x =
[[109 124 121 111 124 127 126 132 128 129 105]
 [121 137 132 128 142 123 135 130 144 128 126]
 [136 120 133 135 141 118 131 134 105 128 124]]
Indices start at 1.
Read off the entry in the bottom-right corner.
Answer: 124
Read off the top-right entry.
Answer: 105
The entry at row 1, column 2 -> 124
Read off the entry at the centre.
Answer: 123
The maximum: 144
Read off the entry directly below the centre entry.
Answer: 118
Read off the bottom-left entry.
Answer: 136
Read off the entry in row 1 and column 1.
Answer: 109
Read off the entry directly above the centre entry.
Answer: 127
The entry just left of 137 is 121
The entry just right of 120: 133

grid = [120 115 150 123 152 119 135 126 135 134]
Which number is the third entry from the right? 126
The entry just left of 115: 120
Which number is the entry just left of 123? 150

[137 123 157 132 123 145 130 128 141 144 152 115 128 121]
Find the entry just right of 152.
A: 115
The entry just left of 115 is 152

[[145 148 127 124 150 132 125 156 123 129 124 124 130 147]
 [135 127 133 131 136 134 118 132 125 128 120 125 123 130]
 [110 104 110 116 105 117 139 100 117 114 127 128 128 107]
 [144 149 142 121 152 138 126 156 133 134 123 131 123 153]]
Find the last entry in the row that holds the smallest entry.
107
Find the entry in the bottom-right corner.
153
The top-left entry: 145
Find the top entry of the column that holds the smallest entry.
156
Find the top-right entry.
147
Find the entry directly below 148.
127
Find the entry just left of 139.
117
Find the 4th-last entry, reading row by row.
123
The entry just left of 152: 121
Find the smallest entry in the first column.
110
The third entry on the main diagonal is 110
The entry in the bottom-left corner is 144
The bottom entry of the column that holds the smallest entry: 156
The third smallest entry -> 105
The 3rd entry on the diagonal from the top-right corner -> 128
The entry directly above 114: 128
Find the entry just left of the smallest entry.
139
The entry just right of 118 is 132
The 3rd-last entry, reading row by row -> 131

[[134 122 130 125 135 130 131 133]
 [120 113 128 123 131 125 139 129]
 [111 127 134 127 131 137 141 134]
 [126 124 134 141 117 131 142 109]
 [131 131 154 133 123 132 130 136]
 [144 121 115 111 135 125 115 140]]
What is the entry in the top-right corner?
Answer: 133
The entry just left of 142: 131
What is the 5th entry from the end, reading row by row?
Answer: 111
What is the top-left entry?
Answer: 134
What is the largest entry in the last column?
Answer: 140
What is the third entry on the diagonal from the top-right corner?
Answer: 137
The third entry on the main diagonal -> 134
The first entry in the row that holds the smallest entry is 126
What is the second entry in reading order?
Answer: 122
The third largest entry: 142
What is the entry just right of 154?
Answer: 133
What is the 3rd-last entry, reading row by row?
Answer: 125
What is the bottom-left entry?
Answer: 144
What is the 2nd entry on the diagonal from the top-right corner?
Answer: 139
What is the 4th entry in reading order?
Answer: 125
The entry directly below the smallest entry: 136
What is the bottom entry of the column that holds the largest entry?
Answer: 115

Questions about the array below. Counting starts at 1.
1) Read off the entry in row 2 and column 1.
2) Read off the top-right entry.
3) Read off the entry just right of 130.
4) Read off the entry in row 3 and column 2.
5) Read off the entry in row 1 and column 1.
6) Read off the entry in the bottom-left corner.
7) Read off the entry in the bottom-right corner.
8) Read off the entry in row 1 and column 2.
[[118 121 132 151 139 133]
 [107 136 125 131 131 141]
 [122 131 151 138 123 123]
 [130 107 118 148 121 120]]
1) 107
2) 133
3) 107
4) 131
5) 118
6) 130
7) 120
8) 121
